(in the rows, 128 means zero)
Here are made-up objects, facts about them, and rows of numbers that follow some of those facts. Name the object behind each unnamed row.

There are 2 kinds of fact about the objects: γ, τ.
γ: points at; τ: is of sort
bedi {τ=469}
bistun {γ=vike, τ=867}
bobi {τ=391}
bripagram {τ=484}
brisken {γ=grize, τ=881}
broskel {γ=plusti, τ=881}
brumema {γ=trofim vodo, τ=881}
bufutri {τ=418}
bugru {γ=gaplis, τ=469}
didon {τ=29}
dostes {γ=stule, τ=881}
dratu {γ=tretem, τ=484}
dredem {γ=bripagram, τ=881}
drudofir {τ=469}
drulom {γ=trotrigrol, τ=469}
fakuni {τ=867}
falal {γ=kubam kladan, τ=881}
feflik {γ=gezol, τ=418}
fetruplol {γ=tretem, τ=469}
fligok {γ=nibe, τ=881}
flikar {γ=kliklin, τ=867}
flizoplok {γ=plusti nitigak, τ=418}
fluroske {τ=469}
foni {τ=484}
fosken {τ=881}
ganagas {γ=broskel, τ=469}
gaplis {γ=grese, τ=867}
gatrasin {γ=fosken plusti, τ=29}
gelek {γ=flikar, τ=881}
gezol {τ=881}
gilil {γ=fluroske, τ=881}
grabrom {γ=fligok grokluflin, τ=881}
grese {τ=391}
griste {γ=fosken plusti, τ=881}
grize {τ=881}
grokluflin {γ=bedi griste, τ=867}
kladan {τ=867}
klaple {γ=griste, τ=867}
kliklin {γ=pestan, τ=881}
kloflum {τ=867}
klutru {τ=469}
kobrem {γ=tritulom, τ=484}
kolus {γ=bugru pestan, τ=881}
komal {γ=bripagram kloflum, τ=418}
kubam {γ=foni, τ=881}
leri {τ=881}
liklu {γ=luzur dostes, τ=867}
logun {τ=469}
luton {γ=masto, τ=391}
luzur {γ=griste, τ=881}
madror {γ=foni, τ=867}
masto {γ=leri, τ=867}
mimum {γ=klutru logun, τ=391}
mutuflom {γ=plusti, τ=391}
namar {γ=kubam flizoplok, τ=881}
nibe {γ=sepli, τ=881}
nitigak {τ=469}
nogriskel {γ=leri, τ=418}
nometel {γ=foni, τ=484}
noskon {γ=grabrom nibe, τ=484}
pemis {τ=469}
pestan {τ=469}
pimam {γ=trofim, τ=881}
plaka {γ=griste, τ=867}
plifi {γ=masto, τ=469}
pligok {γ=foni, τ=881}
pluflo {γ=gelek, τ=469}
plusti {τ=867}
pubram {γ=nogriskel vodo pemis, τ=391}
punel {γ=grese, τ=469}
regokul {τ=469}
sepli {γ=masto fosken grize, τ=391}
skabur {γ=didon, τ=29}
skeduk {γ=vodo grokluflin, τ=867}
skegi {τ=29}
skevak {γ=steflisen, τ=29}
skivo {γ=bufutri foni, τ=881}
skugrem {γ=trofim, τ=484}
stade {τ=881}
steflisen {τ=881}
stilivar {γ=gatrasin, τ=484}
stokis {τ=418}
stule {τ=484}
suda {γ=plusti, τ=484}
susuri {γ=kloflum dostes, τ=867}
tavum {γ=flizoplok grese, τ=418}
todrasko {γ=drudofir, τ=881}
tretem {γ=gezol luton, τ=469}
tritulom {γ=stokis, τ=867}
trofim {γ=leri, τ=881}
troka {τ=484}
trotrigrol {τ=881}
vegrur {τ=418}
vibrer {τ=881}
vike {γ=stade, τ=29}
vodo {τ=391}
zogik {γ=bedi gatrasin, τ=469}

Named rows:
[171 147 169 142 161 146 165 126 134 148 137 131 123 121 132 103 113 136
 161 101  88 118 131 140 138 103 152 102] -> kolus
[111  99 106 111  96 128  67 135  65  94 105  95 119 155 164 172 158 161
  60 141 176 152 110 184 133 223 152 188] -> masto
[150 127 156 111 147 123 103 125 124 125 140 139 146 118 118 106 136 125
 109 139 163 131 145 126 117 152 101 150] -> troka
[141  97 147 129 109 115  83 120  59  76 131  95 120 142 131 164 154 172
  86 134 149 174 122 214 155 222 138 179] -> gaplis
[120 157 150 145 120 140 158 132 124 171 128 111 115 124 135 109 122 139
 165 125 113 100 124 118 109  99 133  91] -> luzur
[121 133  70 117 115 124 127 105 136 145 105 144 155 124 114 121 154  97
 152 146 107 140 133 104 139  80 102  97] -> zogik
[120 128  84 132 124 114 134 124 149 109 118 135 128 121 107 137 150 113
 119 111 108 141 147 113 146 117 133 149] -> skabur
[119 142 107 112 158  98 141 123 165 115 116 151 170 131 115 137 117  96
 116 132 119 120 138  94 134  88  92 107] -> klutru
[120 138  88 116 115 123 127 101 148 139 105 143 164 129 107 124 139  99
 154 148 107 138 129 106 141  85  92 108] -> ganagas
[116 123  89 121 112 133 116  88 151 141 121 149 181 136  81 105 110 112
 125 145 115 141 122 115 144  91  70 130] -> flizoplok
[119 144 115 114 149 104 137 119 162 120 115 149 165 128 111 134 120  91
 121 127 112 127 133  94 131  89  93 113] -> drudofir
[129 136  99 112 142 109 134 113 159 122 120 155 158 121 116 137 126  90
 133 124 114 137 147  97 144  93 102 112] -> drulom
[116 157 163 141 144 156 167 140 160 144 169 143  82 140 129 119  90 124
 170 120 114 125 102 128 108 116 127 110] -> kubam
[137  95 127 176  93 129 146 167 114 106 136  95  68 112 138 121 155 163
 196 161 115 114 123 146 109 132 170 122] -> mutuflom
[129 116  73 112 114 101  92 134  64  73 147 110 107 129 142 165 170 159
  81 134 172 160 149 192 151 244 144 175] -> bistun
[103 111 112 117 134 135 118 104 179 130 151 172 157 146  87 122  91  96
 103 127 121 145 120  98 129 111  73 136] -> bufutri
[101 131 119 124 128 116 130 112 146 139  92 128 169 142 112 126 136 103
 127 148 109 128 114  98 116  74  85 103] -> bedi
[129 158 137 154 123 147 166 131 124 164 129 113 116 128 131 104 119 143
 178 137 109 102 117 130 119  93 126  94] -> broskel
[120 151 179 144 128 123 154 135 131 168 146 109 113 116 128 130  98 136
 160  98 117 101 136 107 104 106 148  86] -> dostes
[134 119 219 104 126 103  94 122 121 143 140 121 149 118 108 127 113 122
  96 120 167 133 150 116 104 150 103 132] -> bripagram
[101 110 128 116 104 117  88 131  82  74 164 104  93 153 134 172 144 156
  91 139 171 178 115 199 133 244 127 183] -> kladan

Rows to name:
No name comes twice in this set of rows, the named rows included.
[152  70 118 162 116 147 131 169 122 115 131 119  54 122 166 125 168 147
 155 139 111 122 131 124 101 128 208 124]	pubram
[127 128  80 107 109 133  99 100 166 135 111 160 195 114 111 117  79  91
 113 118 131 120 129  94 165  98 109 154]	feflik
[153 131 149 102 124 145  90 121 136 126 113 145 155 101 137 106 112 112
 121 139 176 124 131 121 135 150 119 166]	dratu
[115  96 110 110  77 105  70 121  46 108 138  90 106 123 134 175 180 158
 102 125 172 168 153 192 142 229 149 154]	liklu
[122 172 162 140 132 147 159 144 157 140 122 124 128 120 150 123  65 129
 152 111 129  81 101 117 126 103 149 129]	gezol
[146  93 211 181 122 124 148 171 130  85 136  94  93 127 132 129 116 174
 163 148 106 117  99 154 108 123 163 141]	grese
[144 129 136 117 142 124 128  97 147 123 103 148 169 123 111 120 121  99
 143 127  96 144 123 115 153  84 100 113]	punel
[138  93 119 169  94 140 134 171 120 114 119 102  72 114 161 121 153 154
 184 150 119 103 117 131 107 123 188 138]	sepli
[118  95 137  99  82  93  72 120  59 104 145  92  99 116 129 182 163 155
  92 110 176 170 159 185 140 238 158 152]	susuri
[119 114  86 123 134 116 112 101 161 133 130 161 184 129  90 119 101 105
  95 123 119 131 140  98 145  96  89 127]	vegrur
[ 95 115 129 130  91 103  89 133  56  92 115  72 123 155 131 167 158 181
  90 161 165 158 103 207 130 224 109 170]	plusti
[140 122 172 120 160 111 133 107 157 121 103 142 186 136 106 134 109 108
 109 123  89 135 112 124 140  75  96 119]	pestan
[148 129 156 126 144 120 132 100 147 122 102 145 177 131 105 126 114 103
 128 124  90 141 125 122 148  77  94 120]	bugru
[101 129  88 140  95 124 132 115 131 126  95 114 135 132 100 121 157 123
 134 139 107 136 121 118 135  92 113 143]	gatrasin

Now the same objects, written a new way:
Known rows:
[160 137 113 125 129 160 111 143 131 143  97 127  87 128 138 141 131 129
 120 133 146 102 137 140 147 161] -> punel
[112 175 182 123 132 151 168  84 130 150 125 151 195  55  77 154 156 164
  52 136 115 122 130 167  84 138] -> kliklin
[ 80 150 139 130 141  85 100 129 121 162 114  86 112  90 163 139 122 143
 125 171 126 111 152  91 155 109] -> feflik
[116 143 183  99 141 104 146  91 123 142 128 152 191  64  93 146 173 162
  74 135 113 145 116 165  75 114] -> todrasko
[186 104 114 133 136 143 117 138 115 107 117 102  81 170 150 154 123 122
 167  90 167 136 149  93 140 123] -> noskon
[105  74  94 149 113 102 135 153 112 150 132 115 113 201 124 102 113 119
 144 151  99 135 124 134 179 100] -> tritulom
[140  61  97 168  76 117 143 196  95 136 129 145  79 193 121 114 118  90
 156 131 101 120  86 149 198 113] -> skegi
[146 144  63 157 214 161  79 129 140 119 146 109  84 172 161 114 115 101
 152 109 159 154 187 100 159 176] -> mutuflom
[104  88  98 159 108 105 140 158 111 154 133 122 113 194 123 105 103 119
 139 148 106 138 117 127 182 112] -> fakuni
[103  76 102 171  96 109 111 142 103 156 133 115 117 178 107 124  82 121
 157 119 150 153 116 126 182 107] -> skeduk
[163 109 119 138 119 145 143 140 141  76 154 121  76 192 180 139 126 117
 149  82 121 109 141  87 105 147] -> stule
[ 95 178 190 112 151 104 180  97 108 138 142 134 184  21 110 151 153 132
 108 132  98 103  97 140  75 104] -> gezol
[140 129  68 154 211 161  94 154 159 115 155 120  95 177 157 107 137 105
 134 145 109 144 197  80 149 146] -> bobi
[128 144  78 174 220 172  85 150 139 122 159 107  96 140 151 126 124  96
 170 129 131 141 187  55 156 126] -> luton
[ 95 162 183 101 139 123 163  76 123 118 127 136 198  37  89 133 141 136
 114 113 130 117 101 152  70 106] -> grize
[157 136 114 128 124 172 120 148 135 139  96 126  92 139 133 139 128 128
 113 133 137  94 148 133 144 165] -> bugru
[139 163  64 166 215 200 125 141 159 111 145 121  96 171 150 100 110  95
 139 134 124 125 200  93 150 177] -> grese
[108 151 188 112 126 121 134  85 121 138 134 143 207  31  74 168 156 161
 101 124 131 145 117 136  77  90] -> pimam
[150 135 111 128 116 184 139 147 155 127  97 128  92 141 128 132 137 119
 117 145 119  79 149 124 135 163] -> pestan
[142 109 116 106 129 138 120 148 148 109 105 128  93 146 145 120 144 119
 140 149 104  97 137 125 127 137] -> drudofir
[ 88  93  94 173 100 124 138 153  98 148 143 107 123 159 112 116  77 106
 179 126 120 121 102  96 183  88] -> masto

Rows to name:
No name comes twice in this set of rows, the named rows included.
[138 124 117 129 125 143  91 151 128 123 107 114  97 107 134 149 130 123
 161 127 137 106 132  96 139 117]	plifi
[151 136 105 112 128 155 122 138 138 108  96 122  83 131 147 109 116 111
 148 120 151  97 128 139 126 164]	nitigak
[119 111  86 148  90 122 141 165 112 150 141 133 118 196 140  77  83 108
 145 157 119 148 101 119 170 118]	kladan
[ 98 156 190 118 117  90 137  81 143 125 162 171 179  62 115 157 160 160
  65 107 104 140 105 154  69 129]	dredem
[188 106 112 122 133 146 139 156 130 100 133 115  83 191 163 139 140 122
 145 120 129 125 150  96 130 128]	troka
[ 79  87 102 176  85 103 145 149 128 122 168 134 104 194 142 111  88 109
 143 113  86 115  98 123 153 128]	kloflum
[100 158 126 129 124 116  89 103 140 156  97  96 120 122 151 123 107 150
 104 155 163 126 165 133 150 152]	tavum
[200 145  99 114 113 178 156 165 143  81 133 133 102 195 174  86 122 109
 163 137 135 124 135  81 116 138]	foni
[192  94 115 117 140 137 139 153 128 102 124 110  82 194 159 142 156 130
 137 131 124 132 160  99 130 125]	kobrem
[109 101  98 182 100 144 147 156 110 171 128 118 111 186 110 119  96 120
 113 150 112 128 136 132 191 129]	flikar
[144 121  69 148 220 147  83 150 153 118 148 116  93 181 161 120 147 113
 133 149 113 165 206  84 158 144]	mimum
[ 76 134 128 124 110 124  93 115 158 133 111  87 144 102 128 135 113 148
 147 155 142 118 159  81 138  99]	nogriskel

The same objects again, as new rows of numbers:
Named rows:
[124 148 126 134 160 127 112 118 111 105 134 120 149  98 133 118 174 128
  98 130 122 145 151 144 117 114 127] -> skeduk
[132 144 121 130 115 129 123 104 131 126 117 120 126 144 143 126 116 135
 118 119 152 112  87 143 111  83 137] -> nitigak
[115 147 126  87 132 100  84 128 126  58 130 174 131 141 162 120 133 126
 122 120 136  81 154 172 106 163 164] -> flizoplok
[128 147 132 129 161 125 111 114 114 101 133 105 152 107 131 120 170 129
  95 129 123 148 154 151 117 120 132] -> tritulom
[ 95 142 119 117 118 121  77 120 137  65 133 200 141 175 156 133 152 135
 109 117 159  83 139 143  92 137 161] -> stokis
[140 152 103 134  91 122 107 146 122 118  95 192 116 215 142 114  96 166
 150 117 187  96 106 201 109 109 163] -> kobrem
[ 80 157 100 118 125 112  89 142 124  79 141 168 144 151 155 149 153 106
 128 121 152 108 137 154  98 184 148] -> nogriskel
[130 151 114 121 127 126 128 123 122 144 117 125 117 101 144 122 118 142
 128 117 151 127 108 156 117  85 141] -> zogik
[109 150 132 107 141 124 135 137 124 138 126  98 135  66 128 118 153 127
 122 143 112 154 137  95 124 148 122] -> pimam
[113 142 115 145 159 140 107 114 104 106 131 150 134  79 145 115 177 120
 108 130 107 136 156 144 114  98 116] -> plaka
[138 151 106 135  93 123 107 146 121 125  95 185 112 212 141 117  99 170
 149 115 191 102 112 202 110 103 172] -> noskon
[105 141 140 107 145 132 131 123 127 139 121  86 124  80 129 126 149 127
 118 138 117 157 155 110 120 130 131] -> brisken
[105 134 146 119 134 137 124 106 134 125 120  84 130 114 130 128 150 122
 112 139 119 142 137  95 115 119 128] -> grize
[ 95 150 114 105 129 116  83 139 132  78 135 198 137 138 155 130 151 140
 113 114 159  98 158 156  99 145 165] -> komal
[115 145 142  99 144 126 133 134 128 142 123 100 130  68 126 111 153 144
 115 139 121 155 153 102 124 127 136] -> gelek
[115 151 113 129 128 127 132 118 122 151 118  78 117 120 141 147 116 119
 130 114 156 149 114 170 113 105 141] -> plifi
[126 139 137 142 149 130 106  94 119  84 131 106 156 145 132 127 171 119
  90 131 123 131 134 138 111 112 125] -> fakuni
[126 139 137 143 150 130 106  93 119  85 131 103 156 143 133 127 171 118
  90 132 123 133 135 138 111 109 124] -> kladan
[129 145 120 132 115 131 124 107 131 129 117 121 127 142 142 127 118 137
 117 118 155 115  88 141 110  77 136] -> klutru
[129 144 120 133 114 131 125 106 132 129 116 121 128 141 142 128 119 137
 118 119 156 115  87 140 110  78 137] -> logun
[ 81 142 161 106 170 134 125 135 124 128 120 134 130  44 131 144 132 144
 120 129 110 162 151 128 131 131  98] -> kubam

Which object is each row?
No name comes twice in this set of rows, the named rows included.
[113 151 120 139 111 126 101 151 119 109  94 219 117 195 146 137  84 174
 153 108 181 103 104 218 117 112 139]	nometel
[108 143 143 105 148 130 132 129 127 150 122  87 122  72 126 121 156 140
 115 137 124 160 163 109 121 122 145]	fligok
[126 152 120 120 130 126 132 122 127 156 117  94 118 116 137 135 120 142
 121 113 166 147 123 168 115  88 157]	tretem
[ 93 138 119 123 141 149 126 131 116 146 121 153 106  36 144 107 161 128
 132 139  97 138 155  94 118 100 111]	luzur
[127 143 117 136 113 135 122 107 130 130 117 134 123 138 144 125 121 137
 119 118 153 113  88 138 110  72 135]	bedi
[106 132 147 118 134 135 125 104 130 122 118  84 126 109 134 125 150 118
 115 142 111 132 135  96 116 119 127]	fosken
[ 89 142 152 108 160 133 126 131 126 131 121 119 129  57 130 136 139 139
 119 132 112 157 149 119 127 131 108]	skivo
[131 153 115 119 126 124 130 127 126 147 120 125 122 103 141 122 118 146
 123 116 156 133 109 155 117  88 143]	pluflo
[109 144 139 105 144 130 131 130 129 139 123 100 128  71 128 116 151 138
 117 140 118 153 152 101 122 128 130]	dostes
[ 85 142 156 109 165 133 126 132 125 130 120 125 129  50 131 140 137 141
 120 130 111 160 150 125 129 131 104]	pligok

